Below are the code and all the weights of a small trained network. Each question names an input and a target symbol and asks about switching units off, where a switched-off unit gives its printed mean instead of its output.

import numpy as np


def w(rows, s, z=0):
    codes = np.array(rows[::2]) - 128.0
    scale = np.full(codes.shape[1], s)
    scale[-1] = z or s
    return codes * scale


def f(y):
    return np.maximum(y, 0)


def softmax(a):
    e = np.exp(a - a.max(-1, keepdims=True))
    return e / e.sum(-1, keepdims=True)


def log_softmax(a):
    a = a - a.max(-1, keepdims=True)
    return a - np.log(np.exp(a).sum(-1, keepdims=True))


def net(x, mask):
    ids = ['ΓΞΠΩαβδζηθμστφψ'.index(c) for c in x.split()]
    T = len(ids)
    res = E[ids] + P[:T]
    u = 0
    for l in range(2):
        q, k, v = (res @ M[l].T for M in (Q, K, V))
        z = softmax(np.where(np.tri(T) > 0, q @ k.T / 4**0.5, -1e9)) @ v
        res = res + np.where(mask[u], z, O[l][:, -1]) @ O[l][:, :-1]
        u += 1
        y = f(res @ A[l][:, :-1].T + A[l][:, -1])
        res = res + np.where(mask[u : u + 8], y, B[l][:, -1]) @ B[l][:, :-1]
        u += 8
    return log_softmax(res[-1] @ U[:, :-1].T + U[:, -1])


Q, K, V, O, A, B = {}, {}, {}, {}, {}, {}
E = w([
[119,104,117],'Γ',
[122,109,132],'Ξ',
[106,114,111],'Π',
[177,79,146],'Ω',
[115,115,127],'α',
[144,85,128],'β',
[122,91,121],'δ',
[95,123,72],'ζ',
[174,72,140],'η',
[136,89,144],'θ',
[105,78,50],'μ',
[162,91,119],'σ',
[154,201,53],'τ',
[205,212,34],'φ',
[8,212,155],'ψ',
],0.016)
P = w([
[3,254,159],'0',
[91,120,172],'1',
[118,82,149],'2',
[140,69,124],'3',
[175,62,112],'4',
[153,58,98],'5',
[141,56,92],'6',
[132,65,77],'7',
[120,74,77],'8',
[83,97,52],'9',
[66,138,18],'10',
[79,117,49],'11',
[186,40,192],'12',
],0.0044)
Q[0] = w([
[133,168,211],'0.h1',
[111,69,1],'0.h1',
[95,164,125],'0.h1',
[192,202,100],'0.h1',
],0.0083)
K[0] = w([
[52,189,210],'0.h1',
[255,141,20],'0.h1',
[152,78,160],'0.h1',
[112,135,130],'0.h1',
],0.0077)
V[0] = w([
[118,123,254],'0.h1',
[119,57,122],'0.h1',
[130,32,35],'0.h1',
[157,129,153],'0.h1',
],0.0083)
O[0] = w([
[114,166,79,1],'0.h1',
[77,254,214,128],'0.h1',
[96,145,160,215],'0.h1',
[74,112,51,109],'0.h1',
],0.0066,0.0077)
A[0] = w([
[205,90,117,67],'0.n1',
[114,156,117,254],'0.n2',
[171,68,81,153],'0.n3',
[83,128,149,84],'0.n4',
[108,56,5,180],'0.n5',
[49,120,123,125],'0.n6',
[120,200,137,131],'0.n7',
[141,137,58,95],'0.n8',
],0.012,0.0064)
B[0] = w([
[38,183,92,154],'0.n1',
[197,88,204,202],'0.n2',
[72,165,203,209],'0.n3',
[45,155,155,135],'0.n4',
[115,85,198,255],'0.n5',
[214,212,179,164],'0.n6',
[254,167,127,144],'0.n7',
[194,144,207,156],'0.n8',
],0.0068,0.0093)
Q[1] = w([
[123,170,30],'1.h1',
[25,157,32],'1.h1',
[174,2,140],'1.h1',
[101,152,69],'1.h1',
],0.0074)
K[1] = w([
[66,106,160],'1.h1',
[77,90,1],'1.h1',
[111,110,231],'1.h1',
[75,141,144],'1.h1',
],0.0092)
V[1] = w([
[111,66,138],'1.h1',
[132,203,183],'1.h1',
[252,106,88],'1.h1',
[80,20,58],'1.h1',
],0.012)
O[1] = w([
[167,83,204,127],'1.h1',
[38,156,124,201],'1.h1',
[183,5,3,151],'1.h1',
[191,106,170,10],'1.h1',
],0.008,0.011)
A[1] = w([
[142,78,28,96],'1.n1',
[254,236,109,206],'1.n2',
[94,91,96,47],'1.n3',
[161,184,164,25],'1.n4',
[191,131,3,78],'1.n5',
[69,168,161,101],'1.n6',
[82,118,194,1],'1.n7',
[26,152,31,245],'1.n8',
],0.0078,0.0047)
B[1] = w([
[161,173,198,141],'1.n1',
[76,1,118,166],'1.n2',
[175,158,130,144],'1.n3',
[173,63,26,131],'1.n4',
[114,142,184,147],'1.n5',
[126,174,112,187],'1.n6',
[112,153,72,167],'1.n7',
[185,62,92,254],'1.n8',
],0.0098,0.0073)
U = w([
[139,127,136,82],'Γ',
[133,121,128,50],'Ξ',
[115,150,99,75],'Π',
[153,104,114,96],'Ω',
[137,130,133,85],'α',
[115,91,164,48],'β',
[136,129,140,69],'δ',
[125,130,141,63],'ζ',
[132,126,146,76],'η',
[139,126,141,118],'θ',
[20,140,250,138],'μ',
[128,110,218,253],'σ',
[135,110,129,31],'τ',
[195,26,77,209],'φ',
[38,161,30,134],'ψ',
],0.013,0.0059)

Each question gives the input, a string of symbols that net reads in full, and the target symbol t.
The units are the heads (4 rows each of Q, K, V and O) and the neurons (one row each of A and B). Each row of codes is followed by its name. A weight is (code - 128) times the scale printed after its matrix; where a second scale follows, it is the last column's (O, A, B and U).
mask holds one flag per unit, layer by layer, with each layer's heads first. A switched-off unit (its flag False) gives its mean, the last column of its rows in O or B, instead of its output. The means were averaged over made-up inputs and are rounded, as every weight is.
A unit's drop is (log p(t) with every unit on - log p(t) with that unit switched off) / (log p(t) with every unit on - log p(t) with every unit switched off).
The circuit of an input: a set's keep is (log p(t) with only the set's units on - log p(t) with every unit switched off) / (log p(t) with every unit on - log p(t) with every unit switched off). Starting from the 12 units with the biggest drops (on a tie, the unit counted first), units are removed one at a time, each time the one whose removal leaves the highest keep (on an exact tie, the one counted first), for as long as the keep stays at least 0.8.
circuit, biggest first: the units of the circuit, biggest drop first
unit that matters most: the unit with the biggest drop
k most important neurons of layer l: the k neurons of layer l with the biggest drops, biggest first
input φ σ ψ Π δ θ μ φ Γ ψ δ, target ψ: circuit, biggest first	(1.h1; 0.n7; 0.n2)
input Γ φ μ φ Ω θ, target φ: circuit, biggest first	(1.h1)
input φ σ σ μ φ μ φ ζ, target φ: circuit, biggest first	(1.h1; 1.n8)
input μ Π ψ μ φ, target ψ: circuit, biggest first	(1.h1; 0.n7)
input ψ σ μ μ η β Ω Γ Γ μ, target μ: circuit, biggest first	(0.h1; 1.h1)
input ψ φ σ Ω μ Π δ φ ψ φ φ δ α, target φ: circuit, biggest first	(0.n8; 1.n8; 1.h1)
input η φ β, target φ: circuit, biggest first	(1.h1; 0.n8; 1.n8; 0.n7)
input μ φ σ, target φ: circuit, biggest first	(1.h1; 0.n7)
input μ φ φ μ Ω Ξ μ μ μ μ ζ, target μ: 2 most important neurons of layer 0	(0.n5; 0.n1)
input Γ φ δ, target φ: circuit, biggest first	(1.h1; 1.n8; 0.n7)
input μ Γ φ, target φ: 2 most important neurons of layer 1	(1.n2; 1.n8)
input ψ β Γ μ φ ψ μ Ω α φ Π, target φ: circuit, biggest first	(1.n8; 0.n8; 0.n7; 1.h1)
input μ η μ μ σ μ Γ φ φ φ η, target φ: circuit, biggest first	(1.h1; 0.n8)
input Ω ψ ψ σ σ, target ψ: 2 most important neurons of layer 0	(0.n6; 0.n7)
input φ α Ω ψ η, target ψ: unit that matters most	0.n1
input μ φ ζ, target φ: circuit, biggest first	(1.h1; 1.n8; 0.n7)
input φ Π ψ φ, target ψ: 2 most important neurons of layer 0	(0.n1; 0.n6)
input ψ Ω β η ζ ζ Γ β φ α φ Π β, target φ: 2 most important neurons of layer 0	(0.n8; 0.n7)
input φ μ μ Ξ δ σ, target μ: 4 most important neurons of layer 0	(0.n3; 0.n1; 0.n6; 0.n7)
input Γ μ μ μ Ω, target μ: most important neuron of layer 1	(1.n8)
input μ μ Π μ ψ φ μ, target ψ: 2 most important neurons of layer 1	(1.n7; 1.n6)
input Π ψ δ Γ μ Ξ φ α, target φ: 4 most important neurons of layer 0	(0.n3; 0.n8; 0.n5; 0.n7)
input ψ φ φ μ φ β μ φ Ξ, target φ: 2 most important neurons of layer 0	(0.n8; 0.n2)
input ψ ψ σ α, target ψ: 4 most important neurons of layer 0	(0.n6; 0.n7; 0.n2; 0.n4)
